x =
[[ 13  11 -35 -33 -34  14   3 -35]
 [-18 -18  -5  -3  -4 -22  32  -6]
 [-29 -29   6   6   7 -32  20   6]
 [  9   8 -33 -31 -30   6  24 -33]]
x[0,0] = 13
x[3,4] = -30
x[1,1] = -18
x[1,4] = -4
x[0,2] = -35
x[1,3] = -3
x[0,4] = -34
x[1,6] = 32
x[3,1] = 8
x[:, 3] = [-33, -3, 6, -31]
x[0] = [13, 11, -35, -33, -34, 14, 3, -35]
x[0,6] = 3
x[3] = [9, 8, -33, -31, -30, 6, 24, -33]
x[0,5] = 14

M =
7251	2320	4304	3709	6275	3584	3387	4094	4418	4914
3388	3759	4969	2288	3472	5349	5640	6723	6073	6508
6549	3032	5413	3271	5670	3704	3576	5682	6013	6071
6520	3819	6381	3299	6514	3125	2949	6034	6182	6585
7440	2615	5688	2668	4996	3953	3779	6923	7696	6462
4188	3902	5912	2670	4836	4179	4352	6713	6346	6846
9184	4128	6075	4058	5120	4511	4440	7537	8466	6052
6792	1725	2965	4638	5116	4909	4776	3407	3825	3527
7121	5305	6737	5127	7147	3379	3273	5756	5724	6121
6876	3392	5554	3497	6668	3089	2954	5146	5413	5985
4604	3742	5993	2718	5312	3813	3897	6463	6266	6854
3331	3719	5179	2079	3640	5048	5410	6838	6148	6903
5985	3233	3049	4709	3577	6360	6289	4101	4769	3074
4130	3881	5867	2621	4793	4212	4384	6689	6307	6861
Rows and columns are counted from 0.
row 0 col 0: 7251
row 9 col 9: 5985
row 4 col 1: 2615
row 8 col 2: 6737
row 10 col 3: 2718
row 8 col 0: 7121
row 7 col 1: 1725
row 9 col 8: 5413
row 3 col 4: 6514
row 6 col 2: 6075
row 8 col 4: 7147
row 0 col 2: 4304
row 3 col 8: 6182
row 1 col 1: 3759
row 2 col 9: 6071
row 5 col 6: 4352
row 1 col 5: 5349
row 5 col 5: 4179
row 7 col 0: 6792
row 0 col 9: 4914
row 9 col 6: 2954
row 10 col 8: 6266
row 7 col 3: 4638
row 2 col 2: 5413
row 0 col 1: 2320
row 2 col 6: 3576
row 13 col 8: 6307
row 1 col 6: 5640
row 7 col 5: 4909
row 3 col 1: 3819
row 5 col 7: 6713
row 7 col 8: 3825
row 2 col 7: 5682
row 2 col 3: 3271

m =
[[ 3.89  3.88  0.51 -0.56 -0.39]
 [ 3.29  1.14 -0.42 -2.41  0.19]
 [ 7.42  2.94  0.09 -1.17 -1.07]
 [-0.55  0.46  0.13  0.16 -0.75]
 [ 0.16  0.58 -0.02 -0.23 -0.55]
 [-1.34 -1.45  0.79 -0.46 -2.45]
 [ 3.96  1.05  0.52  0.51 -1.20]
 [ 0.34  0.11 -0.57  0.64  0.15]
 [-3.09 -0.39  3.10  0.74 -4.96]
 [ 2.35  0.87 -0.39 -1.78 -0.11]
 [-0.08 -1.37  0.87  0.32  1.00]
 [ 0.32 -0.05 -0.58  0.53  0.22]
 [-0.82 -0.39  0.06 -0.45  0.00]
 [ 0.19  2.07 -2.04 -0.70 -0.37]
 [ 1.31 -0.72 -1.61  1.93 -1.97]
 [ 0.93 -0.64 -1.22  1.43 -1.60]]
m[0, 0] -> 3.89
m[5, 4] -> -2.45
m[1, 3] -> -2.41
m[6, 2] -> 0.52
m[0, 2] -> 0.51
m[4, 4] -> -0.55
m[:, 1] -> [3.88, 1.14, 2.94, 0.46, 0.58, -1.45, 1.05, 0.11, -0.39, 0.87, -1.37, -0.05, -0.39, 2.07, -0.72, -0.64]
m[14, 2] -> -1.61
m[3] -> [-0.55, 0.46, 0.13, 0.16, -0.75]
m[3, 3] -> 0.16
m[3, 1] -> 0.46
m[12, 1] -> -0.39
m[:, 4] -> [-0.39, 0.19, -1.07, -0.75, -0.55, -2.45, -1.20, 0.15, -4.96, -0.11, 1.00, 0.22, 0.00, -0.37, -1.97, -1.60]
m[12] -> [-0.82, -0.39, 0.06, -0.45, 0.00]
m[:, 3] -> [-0.56, -2.41, -1.17, 0.16, -0.23, -0.46, 0.51, 0.64, 0.74, -1.78, 0.32, 0.53, -0.45, -0.70, 1.93, 1.43]
m[7, 2] -> -0.57
m[13, 3] -> -0.70
m[4, 2] -> -0.02
m[2, 0] -> 7.42
m[10, 4] -> 1.00
m[3, 2] -> 0.13
m[1, 4] -> 0.19
m[6, 1] -> 1.05
m[6, 0] -> 3.96
m[0] -> [3.89, 3.88, 0.51, -0.56, -0.39]
m[2, 2] -> 0.09
m[0, 1] -> 3.88
m[4] -> [0.16, 0.58, -0.02, -0.23, -0.55]
m[4, 0] -> 0.16
m[11, 3] -> 0.53
m[5, 3] -> -0.46
m[15, 0] -> 0.93
m[7, 1] -> 0.11

data =
[[731 670 398 746 165]
 [743 628 403 726 198]
 [706 626 485 764 530]
 [772 355 367 294 631]
 [876 328 461 466 587]
 [708 593 434 787 257]
 [689 495 559 705 945]
 [740 235 706 780 861]
 [750 704 300 566 233]
 [577 686 554 920 946]
 [645 513 707 975 930]
 [736 602 291 426 473]
 [735 420 571 679 788]
 [818 554 255 421 139]]
data[0, 0]: 731
data[1, 2]: 403
data[0]: [731, 670, 398, 746, 165]
data[6, 1]: 495
data[2, 4]: 530
data[:, 1]: [670, 628, 626, 355, 328, 593, 495, 235, 704, 686, 513, 602, 420, 554]
data[1, 0]: 743
data[3, 4]: 631
data[7]: [740, 235, 706, 780, 861]
data[7, 0]: 740
data[0, 4]: 165
data[1]: [743, 628, 403, 726, 198]
data[7, 2]: 706
data[11, 2]: 291
data[9, 0]: 577
data[2]: [706, 626, 485, 764, 530]
data[12, 2]: 571
data[11]: [736, 602, 291, 426, 473]
data[3, 1]: 355
data[:, 4]: [165, 198, 530, 631, 587, 257, 945, 861, 233, 946, 930, 473, 788, 139]
data[6, 2]: 559
data[:, 2]: [398, 403, 485, 367, 461, 434, 559, 706, 300, 554, 707, 291, 571, 255]
data[4, 0]: 876
data[:, 3]: [746, 726, 764, 294, 466, 787, 705, 780, 566, 920, 975, 426, 679, 421]

W =
[-0.188 -0.004 -0.063  0.078 -0.128  0.151 -0.137  0.015 -0.068 -0.114
 -0.197 -0.003 -0.131 -0.164 -0.013]
W[0] => -0.188
W[-6] => -0.114
W[6] => -0.137
W[-10] => 0.151
W[1] => -0.004
W[2] => -0.063
W[-3] => -0.131

B =
[[384 489 900 391 936 417 661]
 [411 642 777 508 903 750 417]
 [418 640 708 494 787 818 373]
 [732 575 369 711 201 599 526]
 [404 569 879 469 982 541 564]
 [678 566 424 659 229 649 490]
 [412 621 831 506 967 662 479]
 [663 566 439 643 241 661 481]
 [466 604 604 489 540 838 363]
 [407 589 866 485 983 582 536]
 [705 572 397 687 214 622 507]]
B[0,0] -> 384
B[6,6] -> 479
B[9,4] -> 983
B[3] -> [732, 575, 369, 711, 201, 599, 526]
B[:, 6] -> [661, 417, 373, 526, 564, 490, 479, 481, 363, 536, 507]
B[4,0] -> 404
B[3,5] -> 599
B[6] -> [412, 621, 831, 506, 967, 662, 479]
B[:, 3] -> [391, 508, 494, 711, 469, 659, 506, 643, 489, 485, 687]
B[7,2] -> 439
B[7,0] -> 663
B[4,5] -> 541
B[8,6] -> 363
B[9,5] -> 582
B[5,5] -> 649
B[2,3] -> 494
B[1,2] -> 777
B[2,0] -> 418
B[0,5] -> 417
B[5,4] -> 229
B[7,4] -> 241
B[:, 5] -> [417, 750, 818, 599, 541, 649, 662, 661, 838, 582, 622]
B[3,6] -> 526
B[3,0] -> 732
B[5,3] -> 659
B[0,4] -> 936
B[0] -> [384, 489, 900, 391, 936, 417, 661]
